Here is a tiny trained network, its code and every weight. The questions are about switching its units off for an input and a class, where a switched-off unit gives its printed mean instead of its output.

import numpy as np


def w(rows, s, z=0):
    codes = np.array(rows[::2]) - 128.0
    scale = np.full(codes.shape[1], s)
    scale[-1] = z or s
    return codes * scale


def norm(h):
    return h / np.sqrt((h * h).mean(-1, keepdims=True) + 1e-5)


def f(y):
    return y / 2 * (1 + np.tanh(0.7978845608 * (y + 0.044715 * y**3)))


def log_softmax(a):
    a = a - a.max(-1, keepdims=True)
    return a - np.log(np.exp(a).sum(-1, keepdims=True))


def net(x, mask):
    res = np.array(x, float).reshape(1, 7) / 4 @ E
    u = 0
    for l in range(4):
        y = f(norm(res) @ A[l][:, :-1].T + A[l][:, -1])
        res = res + np.where(mask[u : u + 4], y, B[l][:, -1]) @ B[l][:, :-1]
        u += 4
    return log_softmax(norm(res)[-1] @ U[:, :-1].T + U[:, -1])


A, B = {}, {}
E = w([
[33,159,216,193,245,135,164],'x0',
[142,137,97,121,150,148,124],'x1',
[119,130,121,151,115,134,144],'x2',
[253,61,141,122,165,167,202],'x3',
[134,105,197,41,159,82,77],'x4',
[137,135,103,131,140,145,128],'x5',
[138,74,182,179,93,254,41],'x6',
],0.0074)
A[0] = w([
[66,137,136,88,119,96,174,155],'L0N0',
[91,168,75,130,228,35,130,114],'L0N1',
[26,188,100,104,100,100,59,26],'L0N2',
[3,141,93,121,99,90,53,4],'L0N3',
],0.0066,0.0042)
B[0] = w([
[156,76,107,206,138,130,141,192],'L0N0',
[116,124,88,154,137,152,82,252],'L0N1',
[160,166,147,3,135,162,236,199],'L0N2',
[155,162,140,86,124,184,194,193],'L0N3',
],0.013,0.0034)
A[1] = w([
[61,111,110,135,158,163,147,57],'L1N0',
[122,140,71,108,146,8,179,34],'L1N1',
[165,150,36,196,117,136,130,253],'L1N2',
[59,184,117,121,97,99,60,136],'L1N3',
],0.011,0.004)
B[1] = w([
[175,133,177,225,152,110,153,163],'L1N0',
[110,7,31,148,138,171,88,200],'L1N1',
[74,66,188,83,90,96,119,254],'L1N2',
[185,119,125,62,152,179,193,149],'L1N3',
],0.011,0.007)
A[2] = w([
[181,52,165,120,162,102,127,9],'L2N0',
[150,108,199,108,162,145,138,252],'L2N1',
[100,255,93,83,129,111,191,41],'L2N2',
[153,156,160,111,93,164,51,84],'L2N3',
],0.0097,0.0021)
B[2] = w([
[106,221,212,29,144,114,213,209],'L2N0',
[90,141,65,130,128,118,89,255],'L2N1',
[254,88,190,44,197,67,99,195],'L2N2',
[101,61,163,203,125,183,104,167],'L2N3',
],0.0098,0.0046)
A[3] = w([
[152,97,78,96,79,122,94,3],'L3N0',
[183,131,103,100,11,70,72,68],'L3N1',
[116,128,147,85,104,164,224,136],'L3N2',
[131,113,160,173,63,134,114,143],'L3N3',
],0.012,0.0041)
B[3] = w([
[156,203,192,169,163,156,109,205],'L3N0',
[72,247,176,253,231,65,126,238],'L3N1',
[141,166,139,23,100,129,181,254],'L3N2',
[66,86,61,64,187,153,180,194],'L3N3',
],0.013,0.0044)
U = w([
[217,144,155,11,127,161,241,49],'0',
[95,193,166,249,202,92,155,1],'1',
[135,2,54,148,66,196,69,199],'2',
[97,108,154,75,117,119,144,201],'3',
],0.0095,0.0054)

Each question gives the input, the list of numbers given to net, and the class t.
The units are the neurons (one row each of A and B). Each row of codes is followed by its name. A weight is (code - 128) times the scale printed after its matrix; where a second scale follows, it is the last column's (A, B and U).
mask holds one flag per neuron, layer by layer. A switched-off neuron (its flag False) gives its mean, the last column of its row in B, instead of its output. The means were averaged over made-up inputs and are rounded, as every weight is.
A unit's drop is (log p(t) with every unit on - log p(t) with that unit switched off) / (log p(t) with every unit on - log p(t) with every unit switched off).
The circuit of an input: a set's keep is (log p(t) with only the set's units on - log p(t) with every unit switched off) / (log p(t) with every unit on - log p(t) with every unit switched off). Starting from the 12 units with the biggest drops (on a tie, the unit counted first), units are removed one at a time, each time the one whose removal leaves the highest keep (on an exact tie, the one counted first), for as long as the keep stays at least 0.8.
units of the circuit, in order: the units of the circuit, biggest drop first
unit that matters most: the unit with the biggest drop
k most important neurons: the k neurons with the biggest drops, biggest first
k most important neurons of layer l: the k neurons of layer l with the biggest drops, biggest first
drop when u is switched off: that unit's drop, to one decimal
input [1,-7,3,-2,-2,-7,7], class 2: most important neuron of layer 1 -> L1N2
input [4,-3,-3,-2,0,-8,-5], class 2: 2 most important neurons -> L1N1, L3N1
input [2,-6,-7,-6,7,4,8], class 2: units of the circuit, in order -> L2N3, L3N1
input [5,-6,-1,-1,-3,-6,6], class 2: units of the circuit, in order -> L3N1, L2N0
input [-7,-6,-6,-6,-3,6,6], class 1: 3 most important neurons -> L3N1, L2N0, L3N0
input [4,0,0,4,-8,4,3], class 3: 2 most important neurons -> L1N2, L0N2
input [3,-8,0,-4,-4,-2,-2], class 0: 2 most important neurons of layer 0 -> L0N2, L0N3
input [1,6,6,2,-5,-5,0], class 3: 2 most important neurons -> L0N2, L1N2
input [7,8,-5,1,7,-5,2], class 1: units of the circuit, in order -> L1N2, L3N2
input [5,-1,7,-7,2,6,-6], class 0: 3 most important neurons -> L0N2, L0N3, L3N1
input [-3,7,5,-2,-5,-4,2], class 3: 3 most important neurons -> L1N2, L1N3, L2N2
input [-6,5,-6,-3,-7,7,-8], class 2: 3 most important neurons -> L1N1, L2N2, L2N0
input [-8,-4,7,0,5,2,-8], class 1: 2 most important neurons -> L3N1, L3N0
input [-1,-1,-2,2,0,1,3], class 2: 3 most important neurons -> L2N3, L0N0, L1N0
input [-1,6,2,4,-3,-3,-6], class 2: unit that matters most -> L1N1
input [1,1,-3,-7,-7,-7,-7], class 0: 3 most important neurons -> L0N2, L0N3, L3N2
input [-1,7,-3,-6,7,-2,-7], class 2: 2 most important neurons -> L1N1, L0N0
input [-5,-1,-1,6,-7,-5,5], class 3: 2 most important neurons -> L0N2, L1N2
input [-7,8,-5,-4,-3,-8,4], class 1: 2 most important neurons -> L3N1, L2N0
input [-3,-4,3,2,-7,3,0], class 3: units of the circuit, in order -> L1N2
input [-5,1,3,-8,-4,-8,-8], class 0: 2 most important neurons of layer 3 -> L3N0, L3N2
input [5,2,3,-5,-1,-6,5], class 0: 3 most important neurons of layer 0 -> L0N2, L0N3, L0N1
input [-8,-3,6,-3,2,-2,-3], class 1: drop when L3N1 is switched off -> 0.9
input [-2,0,-8,2,5,-4,-6], class 2: drop when L1N1 is switched off -> 0.9
input [-2,-1,-3,6,-7,-4,5], class 3: drop when L1N2 is switched off -> 0.4
